Below are the code and all the weights of a small trained network. Each question names an input and a class and asks about switching units off, where a switched-off unit gives its printed mean instead of its output.

import numpy as np


def w(rows, s, z=0):
    codes = np.array(rows[::2]) - 128.0
    scale = np.full(codes.shape[1], s)
    scale[-1] = z or s
    return codes * scale


def norm(h):
    return h / np.sqrt((h * h).mean(-1, keepdims=True) + 1e-5)


def f(y):
    return np.maximum(y, 0)


def log_softmax(a):
    a = a - a.max(-1, keepdims=True)
    return a - np.log(np.exp(a).sum(-1, keepdims=True))


def net(x, mask):
    res = np.array(x, float).reshape(1, 4) / 4 @ E
    u = 0
    for l in range(4):
        y = f(norm(res) @ A[l][:, :-1].T + A[l][:, -1])
        res = res + np.where(mask[u : u + 6], y, B[l][:, -1]) @ B[l][:, :-1]
        u += 6
    return log_softmax(norm(res)[-1] @ U[:, :-1].T + U[:, -1])


A, B = {}, {}
E = w([
[250,111,70,175,104,95],'x0',
[218,202,192,97,91,66],'x1',
[60,120,202,175,113,44],'x2',
[54,155,142,159,4,124],'x3',
],0.0043)
A[0] = w([
[153,148,218,143,155,128,111],'L0N1',
[37,65,159,195,178,57,254],'L0N2',
[90,142,70,227,108,184,106],'L0N3',
[215,86,154,126,185,80,204],'L0N4',
[85,200,170,119,74,197,148],'L0N5',
[128,95,130,254,159,167,204],'L0N6',
],0.0062,0.0031)
B[0] = w([
[141,153,205,127,65,184,165],'L0N1',
[112,113,80,196,82,255,254],'L0N2',
[92,178,105,94,135,64,173],'L0N3',
[70,239,52,72,109,89,224],'L0N4',
[139,242,176,79,171,78,180],'L0N5',
[141,34,176,81,53,119,198],'L0N6',
],0.0055,0.006)
A[1] = w([
[36,151,132,111,142,187,193],'L1N1',
[2,116,187,211,96,105,102],'L1N2',
[198,98,61,155,30,48,79],'L1N3',
[155,159,35,87,124,68,250],'L1N4',
[145,194,156,93,87,82,22],'L1N5',
[110,102,174,70,29,105,122],'L1N6',
],0.0075,0.0025)
B[1] = w([
[171,226,100,34,136,88,237],'L1N1',
[104,186,125,88,182,237,233],'L1N2',
[70,57,3,245,110,45,224],'L1N3',
[20,149,62,134,227,199,254],'L1N4',
[128,80,162,206,129,70,203],'L1N5',
[203,128,158,205,210,69,200],'L1N6',
],0.0058,0.0061)
A[2] = w([
[149,60,73,79,201,145,159],'L2N1',
[180,96,116,68,136,56,3],'L2N2',
[181,73,99,170,92,52,79],'L2N3',
[116,160,147,65,106,190,141],'L2N4',
[107,126,79,39,213,115,134],'L2N5',
[82,134,146,185,2,199,100],'L2N6',
],0.0072,0.0026)
B[2] = w([
[180,133,200,141,1,177,203],'L2N1',
[124,26,5,85,201,187,128],'L2N2',
[40,170,13,103,192,66,168],'L2N3',
[74,136,66,163,145,50,216],'L2N4',
[103,99,209,20,110,162,253],'L2N5',
[132,84,224,118,234,198,187],'L2N6',
],0.0059,0.0054)
A[3] = w([
[79,163,219,181,127,95,156],'L3N1',
[133,94,128,177,156,226,108],'L3N2',
[195,187,187,155,60,111,115],'L3N3',
[133,2,114,92,118,213,53],'L3N4',
[140,97,110,176,29,114,4],'L3N5',
[137,122,26,157,85,103,248],'L3N6',
],0.0082,0.0018)
B[3] = w([
[208,80,149,154,117,134,220],'L3N1',
[169,44,94,170,101,194,205],'L3N2',
[201,82,230,144,227,26,166],'L3N3',
[254,81,179,190,66,140,205],'L3N4',
[96,202,138,146,209,86,147],'L3N5',
[20,82,88,195,185,89,254],'L3N6',
],0.0078,0.0046)
U = w([
[218,186,254,204,203,19,186],'0',
[36,85,6,212,184,25,231],'1',
[215,54,149,47,20,194,34],'2',
[57,230,164,17,187,193,247],'3',
[180,135,113,140,38,57,3],'4',
[158,22,75,204,95,235,215],'5',
],0.0085,0.0056)

Each question gives the input, the list of numbers given to net, and the class t.
The units are the neurons (one row each of A and B). Each row of codes is followed by its name. A weight is (code - 128) times the scale printed after its matrix; where a second scale follows, it is the last column's (A, B and U).
mask holds one flag per neuron, layer by layer. A switched-off neuron (its flag False) gives its mean, the last column of its row in B, instead of its output. The means were averaged over made-up inputs and are rounded, as every weight is.
A unit's drop is (log p(t) with every unit on - log p(t) with that unit switched off) / (log p(t) with every unit on - log p(t) with every unit switched off).
The circuit of an input: a set's keep is (log p(t) with only the set's units on - log p(t) with every unit switched off) / (log p(t) with every unit on - log p(t) with every unit switched off). Starting from the 12 units with the biggest drops (on a tie, the unit counted first), units are removed one at a time, each time the one whose removal leaves the highest keep (on an exact tie, the one counted first), for as long as the keep stays at least 0.8.
circuit, biggest first: the units of the circuit, biggest drop first
top k neurons: the k neurons with the biggest drops, biggest first
k most important neurons of layer l: the k neurons of layer l with the biggest drops, biggest first
input [5,6,-1,-7], class 1: top 4 neurons -> (L1N2 L0N5 L1N3 L2N6)
input [-1,-3,-3,-4], class 2: top 3 neurons -> (L2N1 L3N4 L0N5)
input [-1,-8,1,3], class 3: circuit, biggest first -> (L1N1 L1N3)
input [2,-3,6,8], class 5: circuit, biggest first -> (L2N6 L3N2 L0N2)
input [6,5,-5,-7], class 1: circuit, biggest first -> (L0N4 L3N6)
input [-1,-2,-2,-8], class 3: circuit, biggest first -> (L0N4 L1N3)
input [2,-7,-3,0], class 2: 2 most important neurons of layer 0 -> (L0N3 L0N2)
input [4,6,7,0], class 1: circuit, biggest first -> (L1N3)
input [-3,-6,1,-2], class 5: 3 most important neurons of layer 0 -> (L0N2 L0N4 L0N5)
input [-7,-8,1,-6], class 5: 3 most important neurons of layer 0 -> (L0N4 L0N2 L0N5)
input [8,-6,8,3], class 5: top 2 neurons -> (L0N2 L2N6)
input [-4,-3,-8,-6], class 2: top 2 neurons -> (L2N1 L3N4)
input [2,2,6,0], class 5: 2 most important neurons of layer 0 -> (L0N2 L0N5)
input [-1,4,-8,5], class 0: 2 most important neurons of layer 1 -> (L1N5 L1N2)
input [3,-6,7,6], class 5: top neuron -> (L2N6)
input [-4,4,-5,2], class 0: top 3 neurons -> (L0N4 L1N5 L1N2)
input [0,1,-4,3], class 3: top 2 neurons -> (L0N6 L1N4)
input [3,4,-1,-5], class 3: top 2 neurons -> (L0N4 L1N4)
input [-6,-5,7,-3], class 5: top 3 neurons -> (L0N2 L0N4 L3N2)
input [0,-6,1,1], class 5: top 3 neurons -> (L0N2 L0N4 L0N6)
input [-2,-5,7,-8], class 5: top 2 neurons -> (L0N2 L0N5)
input [-3,-6,2,3], class 3: top neuron -> (L1N1)
input [0,-2,1,-3], class 2: top 3 neurons -> (L2N5 L0N6 L0N5)
input [2,-6,-8,-8], class 2: 2 most important neurons of layer 3 -> (L3N6 L3N4)
input [4,5,6,-8], class 1: 3 most important neurons of layer 1 -> (L1N2 L1N5 L1N1)
input [-4,3,-5,2], class 0: 3 most important neurons of layer 1 -> (L1N5 L1N2 L1N4)
